Each row was made from one walk, in order. Every step used is in the known rows, and no mark comes twice. Write each row's walk.
Each row is shifted at random along 8 fixed directions that mean nothing.
Known rows:
serave/lotin/nulo/tipil/fumu/fasop/fela/tibimum/ruren: [  39  -33   13  142  222  -11  -10   36   46   -6 -164  -50  -28  -46
  110    1    8   83 -100  -28  139  125  -81  147 -145   63  -90   18
  136   71   -5 -146 -119  -22  -59   14   42   -6  104  -75  118  -42
  -63  -43 -137 -214  203 -103   -5   55 -100   72  -63 -122 -200  179
  -69   37  124   87  -75   71 -143]
lesusez/serave/ruren/fasop/lotin/nulo: [  45  176   71 -148 -541  -88  -86 -302   95   44  -86   69   -2   97
 -194   37  238 -156  263  217 -161  270  404  124 -270 -198  239 -258
  -12   68 -150   25 -114 -341   22  194  230 -121  359  158   31   58
 -225 -239 -102  184  -50 -173 -131   -2  584  127 -207   70 -257  -88
   52  -47 -429  137   23  -72  -72]
lotin/nulo/fasop/fela/tibimum/ruren/serave/tipil: [-123  -79 -105  341  -92  260   22 -121   60  102    4   37 -174   97
 -260 -264  280  144   21  143   24  -62 -145   -5 -118 -162   62 -187
   77  177   40   31  282 -125  308 -248   13 -217  -68 -169  136  -45
   94  -62  111 -311  -18 -191  -21  -22   -6 -209 -375  100  -74   28
 -210   40  109  125 -260  -69  -88]
tibimum/ruren/serave/tipil/fumu: [ 220  144  132  -97  185 -240  -42  -28 -342  -33 -140 -286  122 -113
  -28  -61 -256 -120  214  213  -70  -35  126 -174  220 -110  -79  214
  -66  119  -66  140  156  -57  -38  135   16  153  -19   -3 -198   80
   -7  132  191  160   83  -65 -197  128  -85  116  242 -126  -69   29
 -167   68 -185  -94  555 -246  -57]
lotin/serave/tipil/fumu/tibimum/fasop/fela/nulo: [ -51   10  -92  239  422  -79   59  240  -49  138   89   87  -95 -260
  102 -126   32  123  -97  226   25  -42 -182  -75   20   61 -294   73
  156   88  189  -38  232  235  -22  165 -222 -101 -201 -241 -111 -159
  150  128  126 -274  158  -14  -67  153 -431   55  122  -77  215   69
 -162 -160  453 -115   10    8  -66]
lesusez/lotin/nulo/fasop/fela/tibimum/ruren/serave/tipil/fumu: [ -77  158 -270 -282   24  -13  144  268 -216   90  -66   81 -194  -53
  164  293  314  176  397   91   14 -381  224   46 -175   99 -216 -123
 -162   60  137  -22  161 -100  205   36  129   74  104  -85 -173  239
  126 -132   -2   48  113 -192 -163  131 -168 -169  154 -119  -22 -396
  323  -40  134 -109   -8 -497  465]
fumu/tibimum/ruren/serave/lesusez: [  23  -32  136    0   71  -71   39 -140   34   20 -210  359  -43 -108
  -99 -252   62   96  -25  125    8  292 -227 -236  -48  -47   63 -243
  -49  251  131  -63 -137   -1  256   26  142 -174 -102 -229  -23 -164
   16   23  218    3  -59   18   35   87   75  -65    0  153  -85  430
  -36 -179  -95  -14   39  224 -218]
fela/tibimum/ruren/serave/nulo/tipil/fumu/fasop/lotin: [-113 -178  238 -117  350 -242 -153   53   -8 -110  -23  -17   56  307
 -106 -252  -74   90  -34  -56  -92   54 -118   87  -91   58   39    5
 -148   44  -87  -76   21  -58  158 -116   15  133 -121 -224   77  -98
  -57  243  106  -52   15   23   69 -179 -252 -128 -103  -91   -8  162
  -49   75   21 -127 -171  105  183]
lesusez/ruren/fela/nulo/lotin/serave: [ -32  252   53 -362 -266    6   43  102  -71 -101  114  -96   48  143
   18  273  -83  -58  303 -308 -100 -297   48  -81  238   35  184   20
 -347 -241  -75   79  -94  -49  -64  -26  159  317  161  145  -17  132
  114  -48  -85  390 -123  289  166 -136  155 -167  230  -38  375 -351
  155   34 -291   99  162 -156  462]
lesusez/tibimum/fumu/fasop/lotin/serave/ruren/fela/nulo/tipil: [-161   87 -129 -220   -8   22 -209  100  103    9 -197  448  -80   76
  322  243  248   65  -33 -101  -49   65   65  152 -296  -28   71 -204
  -21  -15 -156  -32 -343  -54  195    7  173  -71  135 -150    9  105
 -289 -142 -144  -91  203   18 -105   91  106 -226   -6 -128 -381 -110
  207  -20  -44  -46 -517 -167  -24]
nulo/fela/tibimum/ruren/lesusez/lotin: [ -86 -183  135 -152  -28   61   13  -86   56  -83 -181  108  -12   82
   81  101   93   56  -27    8   93   50 -143   26 -126    8  301  -95
  -92  -19   69  -33 -108   -9  151 -162   26   62 -133 -133   67  143
   31  -64  -24  150 -100    2   35  140   29 -153   10   85 -237  194
  190   80  -62  -13 -115   80   60]
lesusez/lotin/nulo/tipil/fumu/fasop/fela/tibimum/ruren/serave: [ -25  173  139 -103  355 -110 -176  303  197 -208  -61 -151   86  375
  -91 -181  -36  153  156 -233  -98  115 -256  -58   11  130  242  139
 -323   65   -9 -194   43 -109   39  -54  135  297   83 -217  105 -105
   56  133  -79   74   48   89  189 -290 -224  -35  -41  111  195  305
  -54   48  -78  -74  162  268  171]
lotin/serave/ruren/lesusez: [ -97 -104    2   51  172  -15  297  -37 -329    1  120  315 -191 -157
  119  -11 -224 -120  156  105   84  -94  -96  -97   50  146  -91   33
   50 -120  290    8   13  221   50  143 -211  -84 -315 -206  -78    5
  219  -85   53  214   57  357  -92  271  -39  -54  178  -99  -82  166
 -196 -100  -55 -130  130   49  -65]
lotin/serave/tipil/fumu/fasop/fela: [ 458   80 -507  229 -303  194  105 -187  -44  433  199  -42  -96 -423
   32 -164  168  -62  133  161  156   85  230 -272  107   29 -306  -10
  247  358  100   39   79  -27  -34   75   87 -250  153   92 -274   65
 -132 -146   73 -270  -26 -310 -167   73  255  194   93  158 -188 -132
  -48  -20   63  -17  166 -145 -248]
ruren/lesusez/lotin/nulo/fasop: [-491   -2  279 -176   41  -58  147 -164 -164 -108  -14  115   18  -51
  -23  175 -102  -16  141  266 -120 -226  182  312  -16  -25  264  -69
  113 -312    4   96  117   43  -27   55  -56   39   37  -89   -6  257
   34 -238   -3  243  169  103  -83  395  269  -10   12 -176 -309 -178
  106   12 -314 -125  104 -128   -8]
nulo/fela/tibimum/fumu/fasop/lotin/serave: [  13   98   -2 -353  -92   39 -178   58  339   64  -33 -266   68  337
  -60 -165 -175  110  -37 -283 -203 -171  -44   21  156 -103  234  -62
 -177 -349  -18   69  104  -11  -83 -154   97   48   25  192   41  -28
   54  109    3  145 -167  311  148 -353 -135  -37  -92  -25  417 -260
  295   25   -7 -123 -156  155  303]
ruren/fela/nulo/tipil/fumu/fasop/lotin/serave/lesusez/tibimum: [-162   45  167 -219  134  -57 -220  154  240  -36  133  336  172  109
   95  -39 -108  101   36   14  -39   -3  -35   18    3  132  134 -106
  -62  144 -249    4  -94   64  179   37   35  160   21 -267 -175   84
 -134  216 -217   -3  -55   58  101 -156   27 -166  -54   42 -116  -76
   75   82   50 -154  -89 -153  145]
fasop/nulo/lotin/serave/lesusez/ruren: [-132  113  165  -14 -201   19  -51  -75   11  -79 -154  113   99 -159
   19  223 -184  -54 -116   16   63  -57  -65  103 -107 -227   81 -170
   31  -86 -248  -52 -216 -135  -38   80  105   85  126   74  114  -11
 -197    1 -219  160  221  160  -73  175  398  -47  -44   -2 -202  -93
  -73  -15 -167  114  -10  -98 -239]
lesusez/lotin/nulo/fasop/fela/tibimum/ruren/serave/tipil: [-169  145  102  250  164   77  -93  206   54 -172  -94 -176   23  248
 -163   21  -54   92  -99  -64  -38  -41 -231  119 -105  -85  164  112
  -23  -12  -49  -22  309 -108   94  -87  -50   81  -64 -111  128  -45
  116   91 -112  -70  246   59    9  -46 -117  -56 -274   -4  -58  137
 -250  113   39   51   -5   69  -75]
fela/tibimum/ruren/fasop/lotin: [ 117 -170   78  152    2   79   97 -146  -22 -162 -135 -153   68  118
 -144    9  -32  -35 -191  -28  147   79  -43  181 -104   49   53   -3
  110 -115  137   28  167  -29  -87    7  -93  -83 -205  149  118   38
   54  -71  101   97   11  127  136  -24  -41   96  -98  -80    9   88
  -80   39 -131   94  -38  317  -39]
lesusez/ruren/serave/lotin/nulo/tipil: [  -6  -42   82   14 -102  -84   98 -161 -252   49  162   58 -126 -148
  -35  -61   -8 -132  164    5  -47   11   16 -159    1    3 -180 -108
   -5  209  -80  -23 -156  -82   82  -25   34   45  245  -37  -46  -68
  -43 -149   12  -14 -104 -192 -132  185  324  -32   91    4 -178   68
 -173  -42  -37  119  268 -135 -163]
lesusez/lotin/serave/ruren/fasop/fela/tibimum/fumu: [ 205  236 -119   49 -468   58  105  -11  248  -80 -147 -295 -180  108
 -136  -15  248   90   46 -442   32  213   97  330 -174   -5   94  177
 -235 -208  170 -213  113   39 -327  175  287 -314  -58  204   27   10
  107 -198  -54   -4  174  -63  259 -127  118  142 -106    9   32 -100
  204  -88 -217   82 -232  257  148]
fasop/nulo/tipil/fumu: [ -66  -11  176 -155  388 -251   43   90 -366 -246  -41  -93  163 -123
   67  167 -337 -121  131   60   10 -210   78  -27  236   71  -42  243
   -7 -164 -141   13  -68   93 -206  118 -112  247  -30   21   40  -60
   56   14  -75  240  213  142  -32  175  -53   85  259 -102  -19  -28
  -84   37  -88  -87  375  -28  -85]
fela/tibimum/fumu/fasop/nulo/lotin: [  -9 -418 -225  127   13  253  -28 -287  164   43 -200   99   97  152
  -31    6   54   30 -288  -62  154  -54 -123  105   -6   -7    7  -45
   90  -62 -141   27   33  -47   15 -325  -99  -39   10   86  194   59
 -215   26   19 -186 -123   74   -2  -86  -29  -99 -155    2 -108   55
   65  -19   76  -32 -324   73 -119]
lesusez/serave/lotin/nulo/fela: [-187   -4  339 -257   56 -243   20   95  -12  -47  106   16   -5  -49
   12   76 -308 -145  147   51 -141   14  -11  -60   35  -75   67    4
  -51   -2   20   80  -97  -32  -16  131 -191  184  151 -103  -26  -98
  140   47 -200  201 -156  168 -139   84   42    8   53   24  118  157
  -11  -48  198  -62  295   37  -35]
fela/tibimum/fasop/lotin: [ -68 -178   15  -50  106   45  139 -144 -107 -115 -141   11   84  -69
  120  255 -116  -64 -269  166  133 -193   47  198 -110  -51   -7  -93
  274 -201  135  122  171  -98  -15  -16 -174 -104 -124  200   45  127
  -38 -183   47  154  117  123 -142  203  -36   79  -83 -224 -108 -206
  161   52   99   39 -142   44  -80]
nulo/fela/tibimum/fumu/fasop/lotin: [  75 -328   85  274  -18   97 -393 -327  263  198  -11 -315  174   52
  -66 -250 -134  -81 -466  255  -57  186 -130   20   -4 -295   76   95
  401   25 -185  142  192  -57  -29 -302 -289 -140    6  173  103  -15
 -347  242   80 -321 -242 -282 -135  -37  -55  172 -229   51 -192  247
 -229  136  148  -16 -180   87 -490]
ruren/fasop/lotin/nulo/fela/tibimum/fumu: [-138  -96   98 -297  -46  -35  -69   29   61   34   34 -183  -37  160
   32    9  -19  -40  146  -73 -184 -159  157  152   59  -26    4  -34
  -68 -314   62  123  126   88  -87  -79  -89    8  -14  146  117   64
  157  -25   70  129 -123   56  113  -55 -200  -45  -35 -104  327 -282
  211  -29  -22  -87  -43  -36  315]
lesusez/ruren/fela/tibimum: [ 108   20  390  171  -27 -114 -285 -109 -147  -11  -20 -358  201  -37
  -26  159 -265 -347  -64  293  -71    7  -83 -231   94 -259  159  254
  281   35 -113  331  150  -56  -95  -27 -135   68   21  299   24   73
 -172  129  136  333  -98 -216 -126   84    7  225  139  -68   78  118
 -332  175 -198  109  388 -127 -210]
fasop/fela/nulo/tipil/fumu: [ -76 -186  -77  -95  290  -43  228   87 -168 -121  135  236  -10 -153
  131   88   28   78  132   26  218 -190  -43  -98   99  227  -64   68
  -27  112   69 -159 -132   60   24  -53 -142  140  -85 -192   -2  -68
   51  -93 -156 -120  -48  -45   74  103 -117 -133  239  134  -14  100
  -10  -17  217   20   25   -6  -43]
fasop/lotin/serave/nulo/fela/tibimum: [ -89 -273  178  -58  -41  -67 -184  -87   11  134   32  -32   11  -20
   97   63 -130 -214 -155  196 -105  -48  -80  -29  -97 -200    3 -122
  227   -9 -142  183    6  -65  168 -125 -211    2   54   82   60  -44
 -107  193 -153   51  -61  105 -160   97   45  -67 -159 -101  -31  -76
 -130   48  242   37 -147  -59  -58]
fasop/lotin/serave/lesusez: [ 241   36 -193  -66 -393  157  192 -287    6   92  -20   98  107 -176
   30   76 -121 -111  -19   45  120  -40  178 -105   97  -26  -32 -219
  100   49  -78    5  -51 -131   40   65   40 -123  111  209 -185   66
  -97 -100 -198  131  -39  134  -77   15  488   91 -117   61 -215 -279
   64   14 -141  110  129  -49 -139]
fumu/fasop/fela/nulo/tipil: [-154  -18   77 -127  242   11 -235    5    8   33 -148  400  141  156
  148  250  -34   -5  -33  121  -28 -148  -66 -221    7  -38  337 -206
  193   75 -285  108 -297 -278  202 -222   33  243  256   10  173   -5
 -352 -101 -176   69    8  101 -179   38  154 -210   49  104 -170  205
   17   62 -146  -19  -85 -126 -227]
nulo/fela/tibimum/fasop/lotin: [ 113   -8   52  -31  -31   55 -252  -66   19  -34  -74 -197  126  -12
  164  173 -149 -173 -282  170  -84   -8   35 -105  -46 -181   97    8
  193  -85  -73  179  -46 -190   -9 -161  -93   54  103  359   91  -24
 -167   -2  -49  126  -46   41 -159   35   48  129  -84   32  -37   78
   62  161   78   50   13   31 -206]
lesusez/tibimum/ruren/fela/nulo: [-132   -5   56 -218   22  -45  254   26  -45 -257 -275  342   23   -3
  106  407  236   -4  164  -87  184  -75   24  100  -57   69  231  -82
 -113  -14  177   77 -142  -28  135   72   85   41  -86 -111   18  244
  149 -256   57  307  110  111  116  125  -16 -269  110  -92  -26 -164
  258   16 -120   44 -136    9  243]
fumu/tibimum/fela/nulo/fasop/lotin/serave/lesusez: [-429 -172  188   57  184  -60  -52  164   23  208  110  241 -102  -75
  -14  -58   28  184 -296  266 -140 -149 -167   58 -106 -108  -90 -206
  265  -86   27    3   73  186  170   16 -287 -151 -153 -211  -46 -138
   57  225   73 -243 -103   55 -169  132 -221  -89  -81  -31  122   34
  -14 -210  369  -68 -331 -114  -41]
lesusez/serave/ruren/tibimum/fumu/fasop: [  15  135  -68 -260   80 -125  -70  113  -71  -23 -181  344   33  232
  123  122  -73  -65  153  104 -112   47   85 -216   -1  -25  110   10
 -209   -8   38  171 -139 -166   67   54   77   54   74   34 -124   90
 -172   24   93  282 -132   31 -236  -61 -120  -22  212    5  157   84
  171 -101 -192 -287   76 -194  148]
lotin/nulo/tipil/fumu/fasop/fela/tibimum/ruren: [-131   38  -64 -406  209   32    2  120  147  -43 -327  336  -36  210
  120   55  229  235  252   23   38 -130  -19  -43 -119   56  313 -345
 -167   33   72  -79 -321 -225  198 -139  334  109  212 -212  163   19
  -80 -259  -99   89   66   64   68  -99  -84 -209   34   45   67  -39
  367  -44  -40   13 -188  -19  267]
nulo/fasop/fela/tibimum: [  49 -104 -168  429  -96  307  215 -124   56 -116  144  -60  -50 -118
 -142  -38   19   16 -274  -18  251  -62 -147   21  -29   55   20  150
  214  -20  204    4  182   46 -104 -142  -87 -219 -201  203  107  -99
   82 -135  -48 -178   -5   26  176  -10   63   90 -136  175   -6  185
 -165   95  157  147 -150  324 -311]
serave/tipil/fumu/fasop: [ -79 -242   76 -229  344 -117   60  -54  -72   64   23  273   91   25
  -82 -164 -279   56   68  259   59  -85    8 -124  174  116  115  -42
  122  165  119  115   13    9   66  -83 -116   74  -47 -325 -172   10
  -37  -46   82  -33  -99   30  -65   20 -143    4  187   71  -80  182
   85  -74  156 -223  205  -16  -44]
tipil/fumu/fasop/lotin: [ 327  -32 -553 -194   -2   96  442 -102  -97  -34  191  108  238  163
   34  128 -174    0  161 -184  282 -307  255 -134  353  501 -138  156
 -135 -113  207  -23  127  -31 -140  -65 -125  171   27  149 -273  203
  134  -87  -51  186 -189  222  139 -331   20   95  114   75  144 -326
  289  126  -53 -177  243   44  390]
tipil/fumu/tibimum/fela/nulo/lotin/serave: [-149  191  119 -428  230 -176  110  369    5 -172  -75  -72  -53 -239
  190  102  -11  117  -27 -295  -23   23  -94  212   32   86  -45  133
 -242 -254  163 -130 -204  322 -249  300  276  163  -45  -51   42  -90
  189   27  -16   62  281  456  207  219 -190   25  379 -200  303  -37
  262 -235   91   86   33  247  163]
ruren/fela/tibimum/fumu/fasop: [ 145    2  -44  -72   13  168 -102 -202  230  -81 -264    6  276  392
   38   37 -167  -92  -86 -136   38  -24  -45 -101  212   20  367  200
  -73 -127  -46  235   73  -70  -29 -262   78   35   50  130   46  169
 -171   20   86  191  -76  177  112 -274  -18  -42 -117    3   41   16
  201  205 -293  -77    8   99  143]
tibimum/ruren/fasop/nulo: [ -76 -264   11  198  292  -13  171 -129 -360  -57 -248  305   10  -55
   78  289   14 -139   14  264  170 -107    9   15  -93   54 -100  -25
  212  -62  146  123    8  -75   77   26 -334    8  -74 -111  129  140
  -19 -140  213  176  122  129 -211  298  -66 -136   60 -104 -156  143
  -98  -47 -130 -154   30   -2  -81]

Write each row's walk:
[-144  -58  -61  188   63   88   93   81  199   12  213  108   24   87
 -166 -270  126  328   15 -133  241  111 -134  204  -86  145   43   56
 -214  137   11 -287  164   87   49    9  -51   73 -364 -462   12   30
   93  178  -14 -397  -71 -132  137 -134 -197 -165 -122  203 -122  195
  -86  106   82 -116 -297   36   28]
tibimum/ruren/lesusez/serave/tipil/fumu/fasop/fela/nulo/lotin
[ -95   -7   30  229 -189   40  131   43   80  -13   34   30 -178 -185
 -175  -29  195  137 -143  119  -62  -53   10   96 -160 -111 -112 -258
   71   71   25  -73    0   30   50  160  -62 -170 -161   78 -132  -72
   93   40  -26  -89 -117    4   12  -50    4  -11   -8   34  123  -65
 -117 -144  219   40 -163  -22  -69]
fela/nulo/fasop/lotin/serave/lesusez/tibimum/ruren
[ -81 -125  -50   95  -41   21   64   53  -67  -48   98   97  -31  145
  -16    6  125  -83 -102  -57   96  157 -113   84  -31  -17   21   62
   22  -46   50  -99   33   24  147  -36 -170  -57  -86  -73   63  -18
  121   74    0  -83   22   21  -36   70  -35 -138 -213  -23   13  -70
 -154  -81   22  150 -279   43   58]
fasop/lotin/serave/ruren/tibimum/fela/nulo
[  49   18   95  292 -261   71  -18 -272  174   14  -41 -216   38  -50
   20  102  -52 -167 -234  149  -48   40   59  222  -86 -256   12   98
  151  -19 -176  242  223 -115 -121   57 -108  -86  131  229   35  178
 -103   88 -133  -24  -52 -112 -254  104  179   82 -326 -213 -176 -136
  -48  210  165  134   30 -214 -111]
lesusez/serave/lotin/nulo/fela/tibimum/fasop
[ -45  -82   75  185  179 -115  118  -11 -215 -232  271  -86  -47  -39
  -92 -192 -202  -63   40   -7   25  206   96  279   31  226 -160  288
   29  -91   80 -178   19  207 -267  165 -191  -40 -156 -192   59 -133
  145  -58 -134 -192  197  -17  189   91    3  221  -12  -52 -213  222
 -352   -2  -51   62  170  225 -207]
serave/ruren/fasop/lotin/nulo/tipil/fumu
[-152 -170 -103 -271  231   96  -94  240   52   97 -150  124  -95  171
   53    6 -142  126  -53 -270  -73 -258 -162    0   47   14  -76 -205
 -112 -170  -64   46  -27  102   65 -129   36   92  -97  -76  106 -110
   65   54  -14   10   48  448  -14 -115 -325 -202   84 -113  290 -118
  203 -214  234 -174 -205    4  197]
fela/tibimum/fumu/fasop/nulo/lotin/serave/tipil
[ 108   61 -460  -13  -14  193   90   13    5  -15  -88  363   25    8
  121   80  420  216  -43   28  204   68  109  -34 -165  269  -92 -106
 -122  168   43 -178 -214   35  229 -144  176  -30   59 -198  -89  -18
  -48 -105  -17 -349   95 -130  188  -58   59 -138    6  156 -305   22
  244   35   74   93 -307   34  143]
serave/tipil/fumu/tibimum/ruren/fela/nulo/fasop/lotin
[ 186   66 -197  217 -331  141  -88 -314   96  157  -71 -112   96   84
 -113  -85  254  -41  -29   99  -81  243  140   40   47  -38   46  -94
   85  -79  -96   93   52  -77  -45  -81   38 -137  242  140  103   98
  -10  -39   70 -118  -44 -172   80  -26  305  132 -293   27 -109  -97
  -80   86 -301  122   -7   57  -59]
fumu/tibimum/ruren/fasop/lotin/nulo/fela
[ -98   44   91 -209  183 -158  123  130  125 -152 -113   96  161  127
   13  -94  -74  104  -52 -105   37  155  -84   60   28  136   86  143
 -277   59  -69 -102 -163   78 -132  142  100   97  171 -338  -91 -114
   49  114 -233 -136    9   45   -1  -44   14  124  -70   27  -46  111
  166    5  209   40  147   81   76]
lesusez/serave/lotin/nulo/tipil/fumu/tibimum/fela
[  79 -330  -94  301  -69  202   45  -99  -69   38   74   -2  -53 -131
   -1    3  125 -100  -57  120   68   75 -219 -136   83    9 -133   33
   30  234   20  134   79   47  137  -85 -320   -7  -50 -150 -118  125
   48  136    7 -147 -342   15  -53   37  -75  -67   62   25   61  150
 -346  -34  226   54   33  -57  -90]
lesusez/tibimum/ruren/fela/nulo/lotin/serave
[ 125   93 -186    6 -359  184  -29   11   27   95 -134  116 -105  -49
  112  256  139  -33  -41  -14  -42 -213   40 -202 -124 -124 -116 -306
 -128   26 -132   35 -241 -207   59  -56  195   28  163  326   18  -16
 -141  -40  -66  217 -114   78 -148 -114  163  -85   28   80  208 -214
  219  -75   48   65  -56 -308  191]
fela/tibimum/fasop/nulo/lotin/serave/lesusez/ruren
[ -88 -131  171   87  174 -176  -98  132   43  123   66   77 -117 -249
  -18 -172   80  173  -81  239  -96   61  -38   64 -115  -63 -216 -238
  154  246 -102  -87  -64  108   64  229  -99  -58 -153 -195 -189  -29
  -88  204    4 -200 -113 -202 -114   47 -211   27  176  -85  -12   38
 -174 -164  297 -104  -56 -184 -130]
fela/nulo/tipil/fumu/fasop/lotin/serave/lesusez/tibimum/ruren
[ -79  169   54 -108   41 -124 -201  164  141   50  156   89  -34   95
  -91  -94  111  108  157 -167   35  -94  -73   33 -121  -30   34    9
 -131   73  -58  -19   68   53  119  -67  281  157  -80  -74  143    8
   23  113  195   45  131 -170  137  -70 -110 -317   -4   44   36 -110
  147   94   32  -92 -168 -108  251]
lesusez/ruren/serave/tipil/fumu/fasop/nulo/fela/tibimum
[  54  -41   -3  -72 -367   32   52  117  -38  210  136   40 -222 -235
   57   91  191  -39   26  -66  -69  -14    7 -303   14 -132 -122 -166
 -101  242   12  -68 -402  -41   41    5   78   42  105   72  -89 -114
  -55    7  -14  -36 -344 -107 -150  -13   88  -72  283  260  265   68
   77 -214  167  170   63 -256   29]
tibimum/fela/nulo/lotin/serave/lesusez/ruren
[   6  147   65   51  -73  -35 -282   84  -16  105  -99    2  122  258
   87  226  -69  -31   35 -167 -113 -235   67 -171  152  -97   37   96
  -57 -123 -343  146  -68    7  -40 -140   70   46  -31  177   83   86
 -148  163   93  188  -13 -275  -71 -242 -119 -110  -14  -14  107 -248
  130  187 -269 -124  -65 -473  243]
serave/lesusez/ruren/fela/tibimum/fumu/fasop/nulo/tipil
[-179  119  104 -288  -88 -139 -150 -115  233   -5 -214  -23   73    5
 -107 -178  325  239  101  222 -186  253  123  116  -86 -110  342 -198
  -99   53  -80 -189 -156 -197  -48  -35  289 -141  436 -216   -3  -82
 -130 -280  -69 -198   86 -449   49   82  293  218 -155  181 -208  -15
  331 -106  -79   32  -86   76  -83]
lesusez/lotin/nulo/tipil/fumu/tibimum/fasop/fela
[-151   13  163   86   89   13 -315   74   62  100  -10   30  140  143
  198  107 -193  -60 -167   56 -102  -50  -42  -18  -17 -130   -9   -5
  177  -41 -246   98  -42    4   43 -121 -124   -5   -9  -23   83   48
 -260  156  -51  -39   43 -261 -118  -65 -119   22 -111  -88 -105  -94
 -104  167  -69   -8  -84 -312  -87]
serave/lesusez/ruren/fela/tibimum/fumu/fasop/lotin/nulo/tipil
[ -70  130  189   45 -112  -20  -99   60  -30  -49  143 -348 -108   70
 -244 -178   67   15   96   -7 -264   32    9  -60   44 -130  127   -6
  -92 -147   86  -83   25  -11   45  -16  -92    2    0   23   38 -199
  180    0  166   30 -146  120  144 -160  -10  -12   -7  111  315   94
 -130  -70 -133   61  -38  279   90]
tibimum/ruren/fela/nulo/fasop/lotin/serave
[  60  234   11   98 -520  138   -5   22  225   27  211 -390 -130   -4
 -206 -260   63  116  -59 -229 -108  -11   61   35  -29 -143  -47   50
 -196 -146  121 -134   95  131 -157   -9  146 -308 -171  202  -99 -157
  113   29  121  -89 -160 -215  287 -314   32  122  -93  185  306 -216
  117   20  -25   76 -193  100  171]
nulo/fasop/lotin/serave/lesusez/ruren/fela/tibimum/fumu
[  81   45 -134 -195   84 -126 -142  172 -180  174  111   27   45  114
  138  -31  -70  -97  104  188  -54   98  122 -143   44   48 -109  130
   16  -28  124   49    1  -55   76   27 -106   36  149  -36 -206   95
  -37  141  142   58  -70  -82 -245    9 -149  104   50  -20   94  -81
   61  -73  -46 -209   32 -204  210]
tipil/fumu/fasop/lotin/serave/ruren/tibimum/fela
[ 338 -132 -408  216   38  164   54 -135   30  198   72   -9   18  109
  -69 -251  170  -21   82   77  117   57   18 -166   28  150 -270  -68
   25  344   11   -8  252  -63  235 -119  -27   15    8  -50  -98   75
  -23  130  131 -183 -136 -125  -39 -218 -113  -30 -141  -10  -46  -58
 -171   50  103   30  125  -78  112]
fela/tibimum/ruren/serave/tipil/fumu/fasop/lotin/nulo
[  61   70  195 -234  275 -324 -160   52 -318  160  217 -116  -50 -131
   81 -144 -294 -184  344  112 -313  -14  183 -262  220  114 -286   90
    7  132 -126  111  -70   45  -18  112   -6  260  308   35 -182  -47
  -38   98  105  131 -123    5 -212   96   -1  112  330 -135   56  161
 -112  -97  -89 -221  613 -222    6]
ruren/serave/lotin/nulo/tipil/fumu/fasop
[-201  -98  184 -229  119  -69 -121  -86  167   70 -121  145   16   -1
   68  -20    7  114   15   93   62   25   19  235 -191   -6  126 -203
  189   49 -134  -67 -128  -81   61  -66  172   -5  267 -108  109   23
 -181 -140 -196 -147  138 -146  -11  135  124  -37 -134 -118 -313  -10
  174   -9   74   48 -203  -62  -73]
serave/lotin/nulo/tipil/fumu/fasop/fela/tibimum
